Below is a small trained network, with its code and all its weights. Each question gives an input and a class and asks what happens when units are switched off, that is, made to give their printed mean instead of their output.

import numpy as np


def w(rows, s, z=0):
    codes = np.array(rows[::2]) - 128.0
    scale = np.full(codes.shape[1], s)
    scale[-1] = z or s
    return codes * scale


def f(y):
    return np.maximum(y, 0)


def log_softmax(a):
    a = a - a.max(-1, keepdims=True)
    return a - np.log(np.exp(a).sum(-1, keepdims=True))


def net(x, mask):
    res = np.array(x, float).reshape(1, 2) / 4 @ E
    y = f(res @ A[0][:, :-1].T + A[0][:, -1])
    res = res + np.where(mask, y, B[0][:, -1]) @ B[0][:, :-1]
    return log_softmax(res[-1] @ U[:, :-1].T + U[:, -1])


A, B = {}, {}
E = w([
[137,164,20,121,111,170,137,156,42,139,131],'x0',
[9,89,94,146,192,100,131,116,106,89,131],'x1',
],0.013)
A[0] = w([
[104,130,202,116,142,136,123,110,150,157,125,70],'n1',
[111,108,178,135,123,101,120,130,148,107,132,61],'n2',
[224,126,130,137,110,148,111,106,143,131,112,133],'n3',
[40,118,120,126,135,125,120,109,112,124,120,49],'n4',
[124,122,150,126,122,120,110,125,139,124,132,255],'n5',
[131,126,102,136,134,131,132,123,114,127,125,245],'n6',
[131,126,173,133,138,122,111,110,175,120,120,105],'n7',
[230,169,166,115,115,114,129,126,125,127,144,68],'n8',
[108,123,189,136,137,126,133,118,176,112,130,61],'n9',
[120,129,156,122,136,133,136,127,138,134,121,231],'n10',
[175,90,117,140,95,168,110,110,139,111,84,88],'n11',
[159,145,20,129,116,143,120,124,57,133,125,53],'n12',
[203,141,135,147,125,132,125,135,126,129,137,187],'n13',
[6,124,114,147,171,124,119,105,123,99,127,127],'n14',
],0.017,0.01)
B[0] = w([
[192,122,147,189,112,139,116,173,125,111,137,188],'n1',
[184,160,147,175,163,128,142,172,141,133,146,182],'n2',
[106,88,141,83,117,90,158,159,127,154,147,215],'n3',
[149,100,134,123,119,135,133,225,176,191,152,183],'n4',
[75,154,98,143,60,117,124,7,119,80,90,208],'n5',
[62,151,98,169,52,128,139,19,121,76,101,192],'n6',
[181,117,141,157,168,142,108,155,125,79,103,199],'n7',
[96,125,131,103,173,100,132,206,142,203,154,214],'n8',
[196,151,117,185,176,158,116,166,115,131,178,198],'n9',
[96,158,93,146,76,130,151,46,84,89,97,195],'n10',
[126,98,117,79,146,186,97,181,144,113,137,158],'n11',
[228,144,173,218,175,129,116,147,137,86,138,227],'n12',
[67,104,100,115,101,110,118,153,129,126,79,208],'n13',
[86,92,133,54,129,90,133,194,127,167,115,252],'n14',
],0.019,0.018)
U = w([
[69,52,116,126,135,91,139,223,165,198,112,112],'0',
[239,133,143,252,166,119,109,163,131,64,113,117],'1',
[55,136,73,176,67,114,137,63,89,69,75,254],'2',
[113,145,139,93,148,191,89,114,125,157,157,94],'3',
[128,131,130,92,138,156,121,109,124,145,155,94],'4',
[118,159,130,119,173,159,106,71,107,160,111,91],'5',
[150,153,126,129,197,150,132,111,123,168,162,94],'6',
],0.011,0.008)

Each question gives the input, the list of numbers given to net, and the class t.
The units are the neurons (one row each of A and B). Each row of codes is followed by its name. A weight is (code - 128) times the scale printed after its matrix; where a second scale follows, it is the last column's (A, B and U).
mask holds one flag per neuron, in row order. A switched-off neuron (its flag False) gives its mean, the last column of its row in B, instead of its output. The means were averaged over made-up inputs and are rounded, as every weight is.
A unit's drop is (log p(t) with every unit on - log p(t) with that unit switched off) / (log p(t) with every unit on - log p(t) with every unit switched off).
The circuit of an input: a set's keep is (log p(t) with only the set's units on - log p(t) with every unit switched off) / (log p(t) with every unit on - log p(t) with every unit switched off). Starting from the 12 units with the biggest drops (on a tie, the unit counted first), units are removed one at a time, each time the one whose removal leaves the highest keep (on an exact tie, the one counted first), for as long as the keep stays at least 0.8.
units of the circuit, in order: the units of the circuit, biggest drop first
unit that matters most: the unit with the biggest drop
top k neurons: the k neurons with the biggest drops, biggest first
drop when u is switched off: that unit's drop, to one decimal
input [-3,-3], class 2: top neuron -> (n14)
input [-3,3], class 2: units of the circuit, in order -> (n12; n8)
input [0,3], class 2: top 2 neurons -> (n8; n3)
input [-8,7], class 1: top 2 neurons -> (n9; n2)
input [-4,3], class 1: top 2 neurons -> (n8; n13)
input [6,-6], class 0: top 4 neurons -> (n8; n3; n13; n9)
input [8,7], class 1: top 4 neurons -> (n12; n8; n3; n13)
input [-3,-4], class 0: top 3 neurons -> (n8; n6; n12)
input [-4,-4], class 0: top 3 neurons -> (n12; n8; n3)
input [-4,-5], class 0: top 2 neurons -> (n12; n8)
input [-7,-8], class 0: top 3 neurons -> (n8; n3; n12)
input [5,-6], class 0: top 2 neurons -> (n8; n3)
input [7,3], class 1: drop when n12 is switched off -> 6.1
input [-3,1], class 2: drop when n12 is switched off -> 1.0
input [5,3], class 1: drop when n12 is switched off -> 4.6
input [2,-3], class 2: unit that matters most -> n14
